Below are the code and all the weights of a small trained network. Each question names an input and a class and asks about switching units off, where a switched-off unit gives its printed mean instead of its output.

import numpy as np


def w(rows, s, z=0):
    codes = np.array(rows[::2]) - 128.0
    scale = np.full(codes.shape[1], s)
    scale[-1] = z or s
    return codes * scale


def norm(h):
    return h / np.sqrt((h * h).mean(-1, keepdims=True) + 1e-5)


def f(y):
    return y / 2 * (1 + np.tanh(0.7978845608 * (y + 0.044715 * y**3)))


def log_softmax(a):
    a = a - a.max(-1, keepdims=True)
    return a - np.log(np.exp(a).sum(-1, keepdims=True))


def net(x, mask):
    res = np.array(x, float).reshape(1, 2) / 4 @ E
    u = 0
    for l in range(4):
        y = f(norm(res) @ A[l][:, :-1].T + A[l][:, -1])
        res = res + np.where(mask[u : u + 3], y, B[l][:, -1]) @ B[l][:, :-1]
        u += 3
    return log_softmax(norm(res)[-1] @ U[:, :-1].T + U[:, -1])


A, B = {}, {}
E = w([
[192,149,222],'x0',
[140,251,1],'x1',
],0.0048)
A[0] = w([
[128,132,2,124],'0.n0',
[164,153,188,247],'0.n1',
[170,235,151,252],'0.n2',
],0.0081,0.0032)
B[0] = w([
[63,150,223,218],'0.n0',
[131,49,106,225],'0.n1',
[255,139,140,252],'0.n2',
],0.0095,0.0043)
A[1] = w([
[24,177,181,23],'1.n0',
[137,253,39,156],'1.n1',
[154,122,169,3],'1.n2',
],0.0073,0.0042)
B[1] = w([
[160,136,11,156],'1.n0',
[125,119,180,249],'1.n1',
[147,111,117,75],'1.n2',
],0.012,0.002)
A[2] = w([
[170,105,254,140],'2.n0',
[196,137,243,13],'2.n1',
[50,89,123,4],'2.n2',
],0.0086,0.0026)
B[2] = w([
[4,210,68,253],'2.n0',
[144,158,2,208],'2.n1',
[1,18,47,140],'2.n2',
],0.0048,0.0058)
A[3] = w([
[92,44,194,159],'3.n0',
[1,139,133,3],'3.n1',
[129,219,94,129],'3.n2',
],0.0086,0.0051)
B[3] = w([
[190,88,207,254],'3.n0',
[105,97,2,168],'3.n1',
[102,52,175,195],'3.n2',
],0.0074,0.0042)
U = w([
[108,53,173,254],'0',
[94,213,184,255],'1',
[247,166,119,255],'2',
[195,64,191,91],'3',
[139,149,108,1],'4',
[140,151,106,1],'5',
[31,140,64,176],'6',
[137,149,119,1],'7',
],0.015,0.0058)

Each question gives the input, the list of numbers given to net, and the class t.
The units are the neurons (one row each of A and B). Each row of codes is followed by its name. A weight is (code - 128) times the scale printed after its matrix; where a second scale follows, it is the last column's (A, B and U).
mask holds one flag per neuron, layer by layer. A switched-off neuron (its flag False) gives its mean, the last column of its row in B, instead of its output. The means were averaged over made-up inputs and are rounded, as every weight is.
A unit's drop is (log p(t) with every unit on - log p(t) with that unit switched off) / (log p(t) with every unit on - log p(t) with every unit switched off).
unit that matters most: the unit with the biggest drop
k most important neurons: the k neurons with the biggest drops, biggest first
k most important neurons of layer l: the k neurons of layer l with the biggest drops, biggest first
drop of u: that unit's drop, to one decimal
input [-5,-2], class 6: unit that matters most -> 0.n1
input [6,-2], class 2: 4 most important neurons -> [0.n0; 0.n1; 2.n1; 3.n2]
input [5,-2], class 2: 3 most important neurons -> [0.n1; 0.n0; 3.n2]
input [-4,-2], class 6: 2 most important neurons of layer 1 -> [1.n0; 1.n1]
input [-8,8], class 1: 3 most important neurons -> [0.n1; 1.n1; 2.n0]
input [-7,7], class 1: 2 most important neurons -> [0.n1; 1.n1]
input [1,5], class 1: 2 most important neurons of layer 1 -> [1.n0; 1.n1]
input [1,8], class 1: 2 most important neurons -> [0.n0; 1.n1]
input [-2,3], class 1: 3 most important neurons -> [0.n1; 3.n0; 0.n0]
input [-1,1], class 1: 2 most important neurons -> [0.n1; 0.n0]
input [0,5], class 1: drop of 0.n0 -> 0.3
input [-1,6], class 1: drop of 0.n0 -> 0.1
input [-6,7], class 1: drop of 1.n1 -> 0.2
